Below is a small trained network, with its code and all its weights. Each question gives an input and a target symbol and asks what happens when units are switched off, that is, made to give their printed mean instead of their output.

import numpy as np


def w(rows, s, z=0):
    codes = np.array(rows[::2]) - 128.0
    scale = np.full(codes.shape[1], s)
    scale[-1] = z or s
    return codes * scale


def f(y):
    return np.maximum(y, 0)


def softmax(a):
    e = np.exp(a - a.max(-1, keepdims=True))
    return e / e.sum(-1, keepdims=True)


def log_softmax(a):
    a = a - a.max(-1, keepdims=True)
    return a - np.log(np.exp(a).sum(-1, keepdims=True))


def net(x, mask):
    ids = ['ΔΣΦβεζηθλτψω'.index(c) for c in x.split()]
    T = len(ids)
    res = E[ids] + P[:T]
    u = 0
    for l in range(2):
        q, k, v = (res @ M[l].T for M in (Q, K, V))
        z = softmax(np.where(np.tri(T) > 0, q @ k.T / 4**0.5, -1e9)) @ v
        res = res + np.where(mask[u], z, O[l][:, -1]) @ O[l][:, :-1]
        u += 1
        y = f(res @ A[l][:, :-1].T + A[l][:, -1])
        res = res + np.where(mask[u : u + 16], y, B[l][:, -1]) @ B[l][:, :-1]
        u += 16
    return log_softmax(res[-1] @ U[:, :-1].T + U[:, -1])


Q, K, V, O, A, B = {}, {}, {}, {}, {}, {}
E = w([
[135,163,116,174,163,89,172,129,191],'Δ',
[133,185,62,160,110,185,86,138,149],'Σ',
[51,185,124,98,76,179,179,245,145],'Φ',
[166,125,140,84,136,86,59,131,147],'β',
[145,136,141,68,170,71,144,204,145],'ε',
[253,120,104,98,50,126,137,71,204],'ζ',
[141,61,142,18,81,161,61,148,117],'η',
[76,50,167,131,166,149,93,145,48],'θ',
[202,98,131,150,68,81,114,118,57],'λ',
[60,91,117,133,106,249,110,88,134],'τ',
[161,164,105,169,154,80,127,189,99],'ψ',
[141,43,194,78,117,135,160,92,155],'ω',
],0.019)
P = w([
[59,143,167,119,143,100,104,146,134],'0',
[81,202,116,90,134,116,129,73,85],'1',
[129,236,197,94,141,149,127,72,83],'2',
[152,183,235,129,140,143,117,121,128],'3',
[132,52,126,171,135,117,111,166,154],'4',
[63,89,44,97,94,61,156,125,139],'5',
[69,208,79,50,104,102,193,66,86],'6',
[154,233,165,72,156,208,180,102,78],'7',
[213,108,156,139,200,243,141,171,107],'8',
[176,1,87,164,166,165,130,188,142],'9',
],0.011)
Q[0] = w([
[119,63,58,128,67,93,115,146,138],'0.h0',
[134,124,189,114,99,155,195,112,115],'0.h0',
[134,137,141,117,240,215,145,189,178],'0.h0',
[56,141,129,133,255,146,167,143,146],'0.h0',
],0.0063)
K[0] = w([
[128,178,148,101,93,97,77,117,136],'0.h0',
[132,119,149,155,116,156,92,156,147],'0.h0',
[78,97,1,111,79,91,126,137,98],'0.h0',
[115,85,90,135,106,73,175,98,148],'0.h0',
],0.0073)
V[0] = w([
[50,117,50,60,54,70,106,112,195],'0.h0',
[230,87,168,188,198,178,194,171,120],'0.h0',
[190,166,157,118,213,122,156,76,72],'0.h0',
[212,255,182,18,217,243,190,103,81],'0.h0',
],0.0028)
O[0] = w([
[112,119,239,141,5,91,128,32,187,176],'0.h0',
[197,100,104,153,110,31,90,79,107,1],'0.h0',
[92,161,231,119,115,149,191,155,121,140],'0.h0',
[2,145,83,84,203,221,181,237,201,200],'0.h0',
],0.0054,0.0016)
A[0] = w([
[123,131,115,91,135,141,116,116,101,132],'0.n0',
[160,159,189,110,162,172,152,126,95,83],'0.n1',
[81,186,155,117,93,66,106,88,129,97],'0.n2',
[78,119,177,150,26,138,117,197,36,126],'0.n3',
[186,137,68,152,137,160,217,133,86,50],'0.n4',
[174,127,137,140,192,73,61,68,144,107],'0.n5',
[100,117,144,119,169,93,42,72,103,126],'0.n6',
[143,201,75,133,165,94,12,83,173,141],'0.n7',
[97,148,161,100,93,130,117,103,90,3],'0.n8',
[70,164,128,132,156,137,150,181,170,119],'0.n9',
[181,161,87,151,76,90,119,142,111,137],'0.n10',
[106,168,133,196,152,79,92,167,70,77],'0.n11',
[59,151,148,202,171,109,124,98,124,161],'0.n12',
[148,204,64,142,135,108,2,154,121,117],'0.n13',
[137,117,115,204,181,134,159,73,117,121],'0.n14',
[124,131,158,115,109,137,200,182,197,123],'0.n15',
],0.008,0.0059)
B[0] = w([
[120,162,173,113,116,129,153,125,138,187],'0.n0',
[149,138,153,176,129,133,159,139,141,202],'0.n1',
[170,154,114,116,116,126,163,197,151,189],'0.n2',
[195,173,34,101,138,151,58,150,98,255],'0.n3',
[81,108,157,119,141,144,160,172,181,161],'0.n4',
[197,107,99,157,62,128,207,176,180,192],'0.n5',
[119,110,145,95,49,182,191,254,54,207],'0.n6',
[100,130,150,158,75,142,205,168,197,251],'0.n7',
[202,126,100,106,151,152,166,175,165,140],'0.n8',
[157,152,87,148,195,128,90,98,128,198],'0.n9',
[65,129,103,99,125,145,70,59,85,209],'0.n10',
[122,96,140,196,122,105,145,72,68,162],'0.n11',
[91,170,102,152,183,172,112,132,105,188],'0.n12',
[90,105,150,189,75,136,203,158,101,231],'0.n13',
[161,170,61,87,161,116,109,171,129,156],'0.n14',
[171,118,98,168,136,66,85,82,118,203],'0.n15',
],0.0074,0.0041)
Q[1] = w([
[199,15,86,195,144,107,47,207,175],'1.h0',
[67,242,116,31,89,68,191,66,79],'1.h0',
[252,215,254,165,171,213,117,125,115],'1.h0',
[141,243,200,21,143,151,232,112,60],'1.h0',
],0.0088)
K[1] = w([
[64,135,77,62,120,125,215,85,101],'1.h0',
[171,144,226,195,129,176,54,141,153],'1.h0',
[71,2,47,176,102,77,55,166,170],'1.h0',
[131,114,161,175,130,119,44,131,168],'1.h0',
],0.013)
V[1] = w([
[90,149,254,169,166,158,208,166,208],'1.h0',
[76,22,249,84,93,170,113,158,20],'1.h0',
[190,61,215,93,178,25,81,132,170],'1.h0',
[122,117,138,41,46,224,89,82,188],'1.h0',
],0.0067)
O[1] = w([
[198,125,188,172,153,188,114,150,130,102],'1.h0',
[130,76,69,68,155,154,188,135,137,129],'1.h0',
[121,7,88,180,135,75,83,151,141,1],'1.h0',
[107,130,148,132,138,132,198,98,103,136],'1.h0',
],0.012,0.0067)
A[1] = w([
[89,146,175,97,222,86,104,234,82,160],'1.n0',
[108,132,85,88,127,116,197,79,99,143],'1.n1',
[66,109,92,106,122,102,164,101,112,82],'1.n2',
[138,40,48,131,161,132,190,144,91,90],'1.n3',
[204,95,71,127,151,193,222,133,88,67],'1.n4',
[95,197,203,123,121,104,69,102,124,8],'1.n5',
[184,143,162,168,148,150,126,95,99,137],'1.n6',
[39,148,154,133,178,92,117,185,40,132],'1.n7',
[93,177,86,194,184,137,162,133,254,63],'1.n8',
[116,177,56,182,236,153,102,87,41,115],'1.n9',
[130,116,70,120,201,138,80,68,160,107],'1.n10',
[216,171,111,124,68,76,195,205,109,112],'1.n11',
[75,21,108,186,59,112,9,180,150,86],'1.n12',
[157,39,64,165,145,132,129,127,160,58],'1.n13',
[142,158,124,146,99,57,165,163,123,103],'1.n14',
[148,101,78,146,109,160,87,49,24,135],'1.n15',
],0.0085,0.013)
B[1] = w([
[85,97,3,150,118,107,156,123,155,185],'1.n0',
[123,180,149,138,160,63,108,185,69,249],'1.n1',
[172,78,155,144,179,165,149,39,92,183],'1.n2',
[86,149,204,117,101,129,84,124,159,188],'1.n3',
[187,122,153,114,38,122,108,126,100,236],'1.n4',
[131,54,133,15,161,112,159,95,67,187],'1.n5',
[45,82,98,139,121,107,108,127,82,203],'1.n6',
[223,115,100,140,86,187,175,67,143,174],'1.n7',
[253,142,169,78,164,119,140,178,131,161],'1.n8',
[142,65,175,190,103,155,89,139,252,193],'1.n9',
[108,119,173,79,151,190,97,82,152,141],'1.n10',
[64,57,112,177,150,157,34,109,179,241],'1.n11',
[197,190,192,83,185,112,179,113,136,163],'1.n12',
[2,185,134,142,100,97,121,167,130,140],'1.n13',
[97,126,165,141,137,77,76,157,183,167],'1.n14',
[135,119,164,148,196,122,97,157,181,178],'1.n15',
],0.008,0.013)
U = w([
[179,163,166,114,195,101,133,116,194,99],'Δ',
[148,237,136,165,106,123,149,179,79,158],'Σ',
[134,215,65,108,106,154,48,127,188,40],'Φ',
[74,142,177,113,114,109,119,178,175,140],'β',
[86,133,69,108,222,92,137,121,120,254],'ε',
[171,168,132,94,39,91,109,3,197,84],'ζ',
[178,133,112,11,126,127,103,177,110,30],'η',
[195,69,93,123,144,168,149,121,124,205],'θ',
[147,163,157,153,138,97,42,136,63,130],'λ',
[91,159,163,111,196,191,114,78,158,110],'τ',
[107,166,130,237,100,91,150,56,148,162],'ψ',
[147,82,210,95,155,83,188,89,113,62],'ω',
],0.0067,0.0069)

Each question gives the input, a string of symbols that net reads in full, and the target symbol t.
The units are the heads (4 rows each of Q, K, V and O) and the neurons (one row each of A and B). Each row of codes is followed by its name. A weight is (code - 128) times the scale printed after its matrix; where a second scale follows, it is the last column's (O, A, B and U).
mask holds one flag per unit, layer by layer, with each layer's heads first. A switched-off unit (its flag False) gives its mean, the last column of its rows in O or B, instead of its output. The means were averaged over made-up inputs and are rounded, as every weight is.
A unit's drop is (log p(t) with every unit on - log p(t) with that unit switched off) / (log p(t) with every unit on - log p(t) with every unit switched off).
The circuit of an input: a set's keep is (log p(t) with only the set's units on - log p(t) with every unit switched off) / (log p(t) with every unit on - log p(t) with every unit switched off). Starting from the 12 units with the biggest drops (on a tie, the unit counted first), units are removed one at a time, each time the one whose removal leaves the highest keep (on an exact tie, the one counted first), for as long as the keep stays at least 0.8.
circuit, biggest first: the units of the circuit, biggest drop first
most important unit: the unit with the biggest drop
top k neurons: the k neurons with the biggest drops, biggest first
top k neurons in layer l: the k neurons of layer l with the biggest drops, biggest first
input Δ β Δ β Δ β τ β Δ, target θ: circuit, biggest first : (1.h0; 1.n1; 1.n8; 0.n3)
input ψ ψ η β Δ, target Δ: top 4 neurons in layer 0 : (0.n6; 0.n3; 0.n9; 0.n15)
input λ Σ Δ λ Σ Σ η Φ η, target τ: circuit, biggest first : (1.h0; 1.n4; 0.n13)
input τ ω τ λ Δ β ε β, target λ: circuit, biggest first : (1.h0)
input λ ω τ, target ε: top 2 neurons in layer 0 : (0.n3; 0.n10)
input τ β ψ ψ ζ β ζ τ, target ψ: circuit, biggest first : (1.h0; 1.n5)
input λ β β, target β: top 2 neurons in layer 0 : (0.n5; 0.n7)
input λ Φ θ ζ β Δ ε, target ψ: top 2 neurons : (0.n6; 1.n7)
input ε Δ β Φ ζ, target λ: circuit, biggest first : (1.h0; 1.n6)
input ω ε λ β β β ζ ψ, target ψ: top 2 neurons : (1.n5; 0.n11)
input β β β λ ζ η λ θ, target ψ: circuit, biggest first : (1.h0; 1.n5; 0.n15; 1.n7)
input ζ ε Δ, target Δ: top 2 neurons : (1.n8; 0.n9)
input Σ θ Δ λ Δ τ β, target ε: circuit, biggest first : (1.h0; 1.n4)
input Δ λ Σ λ, target λ: circuit, biggest first : (1.h0)
input ω β Φ Δ ψ τ, target ζ: top 3 neurons : (0.n3; 0.n9; 0.n15)
input η Φ ε, target ω: circuit, biggest first : (1.h0; 1.n2; 1.n3)
input τ Σ η Σ β τ ζ η, target θ: circuit, biggest first : (1.h0; 1.n1)
input β β τ λ λ λ τ λ Δ, target ε: top 2 neurons in layer 0 : (0.n3; 0.n10)
input Δ Δ β ζ ω λ ψ τ, target β: top 3 neurons : (1.n13; 1.n3; 1.n2)
input β ζ Φ ε ε ω θ β ζ, target β: top 2 neurons in layer 1 : (1.n13; 1.n3)
input τ ψ β ψ ζ Φ β λ, target ψ: circuit, biggest first : (1.h0; 0.n6; 1.n1)
input ψ β β β τ ε, target θ: circuit, biggest first : (1.h0; 1.n1; 0.n7; 0.n3)
input Δ β τ τ ζ θ β τ β, target η: circuit, biggest first : (1.h0; 1.n4)
input ε τ ε ε θ θ Φ λ, target η: circuit, biggest first : (1.h0; 1.n4; 1.n1)
input λ ε τ Φ, target ε: top neuron : (0.n10)
input τ β τ, target Σ: top 3 neurons : (1.n1; 1.n11; 1.n4)
input β ω Σ β η Φ, target Φ: most important unit : 0.n3
